Here is a tiny trained network, its code and every weight. The questions are about switching its units off for an input and a class, where a switched-off unit gives its printed mean instead of its output.

import numpy as np


def w(rows, s, z=0):
    codes = np.array(rows[::2]) - 128.0
    scale = np.full(codes.shape[1], s)
    scale[-1] = z or s
    return codes * scale


def norm(h):
    return h / np.sqrt((h * h).mean(-1, keepdims=True) + 1e-5)


def f(y):
    return np.maximum(y, 0)


def log_softmax(a):
    a = a - a.max(-1, keepdims=True)
    return a - np.log(np.exp(a).sum(-1, keepdims=True))


def net(x, mask):
    res = np.array(x, float).reshape(1, 4) / 4 @ E
    u = 0
    for l in range(3):
        y = f(norm(res) @ A[l][:, :-1].T + A[l][:, -1])
        res = res + np.where(mask[u : u + 8], y, B[l][:, -1]) @ B[l][:, :-1]
        u += 8
    return log_softmax(norm(res)[-1] @ U[:, :-1].T + U[:, -1])


A, B = {}, {}
E = w([
[77,172,86,162,255],'x0',
[184,125,161,107,151],'x1',
[123,106,155,127,112],'x2',
[169,207,167,233,104],'x3',
],0.009)
A[0] = w([
[70,173,136,166,63,47],'0.n0',
[57,163,105,73,36,3],'0.n1',
[133,108,141,140,44,31],'0.n2',
[124,105,190,152,95,170],'0.n3',
[212,172,107,187,46,89],'0.n4',
[76,68,179,67,94,69],'0.n5',
[124,196,180,158,107,51],'0.n6',
[132,155,255,167,141,123],'0.n7',
],0.0084,0.0018)
B[0] = w([
[113,135,53,161,146,193],'0.n0',
[100,254,126,155,122,178],'0.n1',
[69,165,218,130,114,197],'0.n2',
[125,177,141,115,206,191],'0.n3',
[103,69,115,90,163,253],'0.n4',
[146,178,25,143,209,204],'0.n5',
[163,155,88,116,68,209],'0.n6',
[152,117,116,146,198,226],'0.n7',
],0.0071,0.0049)
A[1] = w([
[73,115,100,83,142,111],'1.n0',
[150,173,74,140,206,168],'1.n1',
[141,137,110,119,80,254],'1.n2',
[121,150,124,186,127,202],'1.n3',
[115,166,130,178,111,48],'1.n4',
[174,139,110,120,91,68],'1.n5',
[136,82,110,66,4,123],'1.n6',
[60,159,106,165,130,169],'1.n7',
],0.011,0.002)
B[1] = w([
[177,120,85,131,81,179],'1.n0',
[126,134,182,97,96,255],'1.n1',
[122,123,155,140,247,155],'1.n2',
[158,82,94,104,100,192],'1.n3',
[125,125,93,103,85,171],'1.n4',
[99,135,136,157,166,140],'1.n5',
[94,114,122,136,151,170],'1.n6',
[115,116,169,122,136,204],'1.n7',
],0.014,0.0095)
A[2] = w([
[62,183,43,166,15,252],'2.n0',
[157,174,137,226,145,247],'2.n1',
[132,49,158,213,102,196],'2.n2',
[208,171,151,202,85,169],'2.n3',
[254,91,141,121,181,176],'2.n4',
[75,164,189,140,232,142],'2.n5',
[28,84,67,127,123,251],'2.n6',
[195,120,124,187,66,119],'2.n7',
],0.0088,0.0019)
B[2] = w([
[187,170,160,146,212,254],'2.n0',
[120,14,48,86,79,183],'2.n1',
[127,68,151,58,182,174],'2.n2',
[63,70,85,91,157,222],'2.n3',
[193,250,116,184,215,245],'2.n4',
[30,82,237,63,100,223],'2.n5',
[190,125,161,186,137,254],'2.n6',
[144,62,2,121,110,193],'2.n7',
],0.0081,0.0051)
U = w([
[136,77,3,116,166,195],'0',
[145,147,163,191,196,206],'1',
[34,88,159,118,163,170],'2',
[131,118,145,128,165,227],'3',
[119,136,120,106,78,2],'4',
[85,143,88,210,95,3],'5',
],0.014,0.0037)

Each question gives the input, the list of numbers given to net, and the class t.
The units are the neurons (one row each of A and B). Each row of codes is followed by its name. A weight is (code - 128) times the scale printed after its matrix; where a second scale follows, it is the last column's (A, B and U).
mask holds one flag per neuron, layer by layer. A switched-off neuron (its flag False) gives its mean, the last column of its row in B, instead of its output. The means were averaged over made-up inputs and are rounded, as every weight is.
A unit's drop is (log p(t) with every unit on - log p(t) with that unit switched off) / (log p(t) with every unit on - log p(t) with every unit switched off).
The circuit of an input: a set's keep is (log p(t) with only the set's units on - log p(t) with every unit switched off) / (log p(t) with every unit on - log p(t) with every unit switched off). Starting from the 12 units with the biggest drops (on a tie, the unit counted first), units are removed one at a time, each time the one whose removal leaves the highest keep (on an exact tie, the one counted first), for as long as the keep stays at least 0.8.
units of the circuit, in order: the units of the circuit, biggest drop first
unit that matters most: the unit with the biggest drop
top k neurons: the k neurons with the biggest drops, biggest first
top k neurons in layer l: the k neurons of layer l with the biggest drops, biggest first
input [-7,-4,3,-5], class 2: unit that matters most : 1.n2
input [3,6,1,-3], class 1: top 2 neurons in layer 1 : [1.n4, 1.n3]
input [-8,-7,5,7], class 2: units of the circuit, in order : [0.n4, 1.n6]
input [-7,-8,8,6], class 1: units of the circuit, in order : [2.n0, 1.n1]
input [-3,8,1,-3], class 1: units of the circuit, in order : [2.n4, 1.n1, 1.n3]
input [-8,1,6,7], class 2: top 3 neurons : [1.n0, 0.n4, 1.n2]
input [7,-7,1,-6], class 1: top 4 neurons : [2.n6, 1.n0, 1.n3, 1.n2]
input [5,-5,-2,-1], class 1: top 3 neurons : [1.n0, 1.n2, 0.n7]
input [-7,7,3,1], class 1: top 3 neurons : [2.n4, 1.n1, 0.n3]
input [-1,0,3,-3], class 4: top 2 neurons : [0.n5, 1.n1]
input [5,8,7,8], class 0: top 3 neurons in layer 2 : [2.n1, 2.n3, 2.n7]
input [7,-4,-6,6], class 2: top 2 neurons : [1.n0, 1.n7]
input [-1,6,4,-1], class 1: top 2 neurons : [2.n4, 1.n7]
input [2,5,5,5], class 0: top 2 neurons in layer 1 : [1.n7, 1.n2]
input [7,7,6,7], class 0: top 2 neurons in layer 2 : [2.n1, 2.n3]
input [1,0,0,-3], class 4: top 3 neurons : [1.n1, 0.n5, 0.n4]
input [-6,5,-2,4], class 2: top neuron in layer 1 : [1.n3]
input [6,1,3,5], class 2: top 2 neurons : [1.n0, 1.n1]
input [1,6,5,-5], class 1: top 3 neurons in layer 0 : [0.n4, 0.n6, 0.n0]
input [0,-8,-8,-1], class 1: unit that matters most : 2.n0
input [-8,-3,-5,-1], class 2: top 2 neurons : [1.n2, 2.n5]
input [0,-6,6,6], class 0: top 2 neurons in layer 1 : [1.n3, 1.n6]
